Here is a tiny trained network, its code and every weight. The questions are about switching its units off for an input and a target symbol, where a switched-off unit gives its printed mean instead of its output.

import numpy as np


def w(rows, s, z=0):
    codes = np.array(rows[::2]) - 128.0
    scale = np.full(codes.shape[1], s)
    scale[-1] = z or s
    return codes * scale


def norm(h):
    return h / np.sqrt((h * h).mean(-1, keepdims=True) + 1e-5)


def f(y):
    return y / 2 * (1 + np.tanh(0.7978845608 * (y + 0.044715 * y**3)))


def softmax(a):
    e = np.exp(a - a.max(-1, keepdims=True))
    return e / e.sum(-1, keepdims=True)


def log_softmax(a):
    a = a - a.max(-1, keepdims=True)
    return a - np.log(np.exp(a).sum(-1, keepdims=True))


def net(x, mask):
    ids = ['δξπσφψω'.index(c) for c in x.split()]
    T = len(ids)
    res = E[ids] + P[:T]
    r = norm(res)
    for j in range(2):
        rows = slice(3 * j, 3 * j + 3)
        q, k, v = (r @ M[0][rows].T for M in (Q, K, V))
        z = softmax(np.where(np.tri(T) > 0, q @ k.T / 3**0.5, -1e9)) @ v
        o = O[0][rows]
        res = res + np.where(mask[j], z, o[:, -1]) @ o[:, :-1]
    y = f(norm(res) @ A[0][:, :-1].T + A[0][:, -1])
    res = res + np.where(mask[2:6], y, B[0][:, -1]) @ B[0][:, :-1]
    return log_softmax(norm(res)[-1] @ U[:, :-1].T + U[:, -1])


Q, K, V, O, A, B = {}, {}, {}, {}, {}, {}
E = w([
[106,126,87,106],'δ',
[72,102,146,83],'ξ',
[133,156,64,133],'π',
[116,147,40,123],'σ',
[164,185,55,148],'φ',
[162,184,7,134],'ψ',
[170,87,206,111],'ω',
],0.0014)
P = w([
[98,148,92,81],'0',
[110,97,83,93],'1',
[122,162,74,110],'2',
[173,113,151,214],'3',
[123,129,72,101],'4',
[144,62,192,250],'5',
],0.0016)
Q[0] = w([
[197,237,145,199],'H0',
[35,148,35,61],'H0',
[29,142,31,61],'H0',
[6,116,7,13],'H1',
[245,128,250,249],'H1',
[17,212,4,53],'H1',
],0.0042)
K[0] = w([
[212,23,196,186],'H0',
[225,220,31,128],'H0',
[224,227,28,129],'H0',
[254,201,174,200],'H1',
[3,62,87,59],'H1',
[251,145,173,170],'H1',
],0.0041)
V[0] = w([
[93,138,85,251],'H0',
[120,88,120,35],'H0',
[228,20,142,140],'H0',
[205,127,134,74],'H1',
[137,59,69,99],'H1',
[192,123,131,69],'H1',
],0.0022)
O[0] = w([
[161,182,19,74,60],'H0',
[101,86,149,152,252],'H0',
[99,129,156,62,54],'H0',
[245,75,57,132,134],'H1',
[101,120,90,89,241],'H1',
[251,68,48,108,155],'H1',
],0.0029,0.0013)
A[0] = w([
[194,65,178,151,5],'N0',
[254,44,79,149,73],'N1',
[115,41,102,57,124],'N2',
[200,208,62,116,192],'N3',
],0.004,0.0028)
B[0] = w([
[69,238,7,47,105],'N0',
[151,21,10,254,195],'N1',
[232,184,113,201,248],'N2',
[116,128,237,97,194],'N3',
],0.0025,0.0015)
U = w([
[244,250,34,3,123],'δ',
[245,2,4,248,237],'ξ',
[5,4,248,230,242],'π',
[252,239,250,33,113],'σ',
[114,227,220,94,61],'φ',
[13,240,24,206,2],'ψ',
[5,247,41,7,135],'ω',
],0.0043,0.0042)

Each question gives the input, a string of symbols that net reads in full, and the target symbol t.
The units are the heads (3 rows each of Q, K, V and O) and the neurons (one row each of A and B). Each row of codes is followed by its name. A weight is (code - 128) times the scale printed after its matrix; where a second scale follows, it is the last column's (O, A, B and U).
mask holds one flag per unit, heads first, then neurons. A switched-off unit (its flag False) gives its mean, the last column of its rows in O or B, instead of its output. The means were averaged over made-up inputs and are rounded, as every weight is.
A unit's drop is (log p(t) with every unit on - log p(t) with that unit switched off) / (log p(t) with every unit on - log p(t) with every unit switched off).
The circuit of an input: a set's keep is (log p(t) with only the set's units on - log p(t) with every unit switched off) / (log p(t) with every unit on - log p(t) with every unit switched off). Starting from all 6 units, units are removed one at a time, each time the one whose removal leaves the highest keep (on an exact tie, the one counted first), for as long as the keep stays at least 0.8.
units of the circuit, in order: the units of the circuit, biggest drop first
unit that matters most: the unit with the biggest drop
top k neurons: the k neurons with the biggest drops, biggest first
heads that matter: for each layer, one digit per head in row order, 1 if its drop is at least 0.15 and else 0, layers parted by /
drop of u: that unit's drop, to one decimal
input ω δ ξ ψ ξ, target δ: unit that matters most => N1
input δ ξ ξ ξ δ, target π: heads that matter => 11
input ξ ξ ξ σ ξ, target ω: heads that matter => 11
input φ ξ σ ψ σ, target δ: heads that matter => 11
input δ ξ σ ξ δ, target ω: heads that matter => 01
input δ ξ δ, target π: heads that matter => 10
input σ ξ φ δ φ, target σ: heads that matter => 11
input ξ ξ σ, target ω: units of the circuit, in order => [N1; N2; N3]
input ξ δ δ ψ ξ, target δ: top 3 neurons => [N1; N2; N3]
input π ξ σ, target ω: units of the circuit, in order => [N2; N1; N3]
input σ δ ξ ψ δ, target δ: top 2 neurons => [N1; N3]
input ξ φ ξ, target σ: top 3 neurons => [N1; N0; N2]
input σ φ ξ, target σ: drop of N1 => 0.9
input ξ ξ ξ, target π: drop of H0 => 1.1
input φ δ π, target σ: unit that matters most => N3
input ξ φ σ δ ξ, target ω: drop of H1 => 1.8
input δ ξ ξ, target π: drop of H1 => 0.8
